Here is a tiny trained network, its code and every weight. The questions are about switching its units off for an input and a class, where a switched-off unit gives its printed mean instead of its output.

import numpy as np


def w(rows, s, z=0):
    codes = np.array(rows[::2]) - 128.0
    scale = np.full(codes.shape[1], s)
    scale[-1] = z or s
    return codes * scale


def f(y):
    return np.maximum(y, 0)


def log_softmax(a):
    a = a - a.max(-1, keepdims=True)
    return a - np.log(np.exp(a).sum(-1, keepdims=True))


def net(x, mask):
    res = np.array(x, float).reshape(1, 6) / 4 @ E
    y = f(res @ A[0][:, :-1].T + A[0][:, -1])
    res = res + np.where(mask, y, B[0][:, -1]) @ B[0][:, :-1]
    return log_softmax(res[-1] @ U[:, :-1].T + U[:, -1])


A, B = {}, {}
E = w([
[47,253,123,164,115,109,94,121],'x0',
[115,162,195,97,212,209,170,173],'x1',
[118,123,45,61,128,222,53,59],'x2',
[125,125,128,127,124,127,127,124],'x3',
[123,112,99,187,230,87,72,103],'x4',
[151,111,211,108,98,140,11,179],'x5',
],0.0053)
A[0] = w([
[114,152,169,103,224,195,166,160,58],'n1',
[147,69,133,119,136,130,153,131,46],'n2',
[190,114,125,126,144,129,133,116,128],'n3',
[132,112,185,152,139,42,189,145,41],'n4',
[101,150,147,117,84,142,146,120,98],'n5',
[93,129,63,136,164,131,219,87,94],'n6',
[124,90,65,136,64,47,102,111,85],'n7',
[118,108,61,86,133,217,77,64,3],'n8',
[118,101,185,122,127,138,50,134,98],'n9',
[120,104,91,163,243,94,93,117,83],'n10',
[143,140,104,125,146,125,167,111,96],'n11',
[122,124,126,105,61,166,174,142,90],'n12',
[134,133,134,108,59,174,180,140,100],'n13',
[152,4,130,111,147,152,155,130,47],'n14',
[96,230,127,140,130,117,112,116,30],'n15',
],0.013,0.003)
B[0] = w([
[159,95,129,234,72,178,157,17,250],'n1',
[74,175,107,133,118,111,102,121,179],'n2',
[111,173,112,134,147,139,98,121,178],'n3',
[109,124,144,214,162,130,193,220,241],'n4',
[132,128,104,141,167,72,102,116,167],'n5',
[153,113,191,101,106,166,8,188,248],'n6',
[164,112,141,215,114,213,147,37,227],'n7',
[114,128,158,227,150,109,235,232,253],'n8',
[169,106,147,117,114,152,36,189,213],'n9',
[194,107,99,76,154,7,139,85,238],'n10',
[125,112,154,114,102,124,82,150,171],'n11',
[173,110,111,124,161,47,119,105,197],'n12',
[189,117,99,115,174,57,108,102,207],'n13',
[38,211,78,138,126,120,63,110,242],'n14',
[55,193,70,165,136,116,75,109,204],'n15',
],0.017,0.0055)
U = w([
[90,125,161,178,163,128,232,230,115],'0',
[11,227,45,130,117,130,74,99,86],'1',
[166,78,137,171,73,217,165,6,95],'2',
[197,86,84,80,188,31,132,94,106],'3',
[155,83,210,85,87,193,23,210,133],'4',
[122,123,119,128,133,136,137,132,254],'5',
[112,115,140,36,112,154,224,133,125],'6',
[73,102,138,1,96,190,219,121,91],'7',
],0.0062,0.0074)

Each question gives the input, the list of numbers given to net, and the class t.
The units are the neurons (one row each of A and B). Each row of codes is followed by its name. A weight is (code - 128) times the scale printed after its matrix; where a second scale follows, it is the last column's (A, B and U).
mask holds one flag per neuron, in row order. A switched-off neuron (its flag False) gives its mean, the last column of its row in B, instead of its output. The means were averaged over made-up inputs and are rounded, as every weight is.
A unit's drop is (log p(t) with every unit on - log p(t) with that unit switched off) / (log p(t) with every unit on - log p(t) with every unit switched off).
The circuit of an input: a set's keep is (log p(t) with only the set's units on - log p(t) with every unit switched off) / (log p(t) with every unit on - log p(t) with every unit switched off). Starting from the 12 units with the biggest drops (on a tie, the unit counted first), units are removed one at a time, each time the one whose removal leaves the highest keep (on an exact tie, the one counted first), for as long as the keep stays at least 0.8.
circuit, biggest first: the units of the circuit, biggest drop first
unit that matters most: the unit with the biggest drop
k most important neurons: the k neurons with the biggest drops, biggest first
drop when u is switched off: that unit's drop, to one decimal
input [4,6,-5,-6,-7,-1], class 3: unit that matters most => n13
input [4,-5,3,1,0,0], class 2: 3 most important neurons => (n7 n14 n4)
input [-6,-1,2,3,-6,-3], class 1: 2 most important neurons => (n14 n10)
input [7,-7,4,0,-7,-8], class 4: 2 most important neurons => (n6 n1)
input [-2,5,0,1,-4,-6], class 4: 3 most important neurons => (n6 n7 n10)
input [-8,-8,-4,-7,2,5], class 1: 3 most important neurons => (n14 n1 n2)
input [7,4,4,6,-8,0], class 3: circuit, biggest first => (n13 n12)
input [-5,5,4,3,-1,0], class 1: 2 most important neurons => (n14 n7)
input [3,-5,-7,2,4,4], class 0: 2 most important neurons => (n4 n1)
input [2,-7,1,-7,4,5], class 2: 2 most important neurons => (n7 n6)
input [4,6,0,-8,4,-8], class 4: 3 most important neurons => (n6 n7 n11)
input [6,-7,1,5,-5,6], class 2: 2 most important neurons => (n7 n14)
input [-3,-3,8,-5,4,-1], class 0: drop when n8 is switched off => 1.4
input [5,3,5,-5,7,-8], class 4: drop when n11 is switched off => 0.2
input [-2,-4,6,5,1,1], class 0: drop when n1 is switched off => 0.1
input [0,-4,-3,-5,-7,7], class 3: unit that matters most => n6
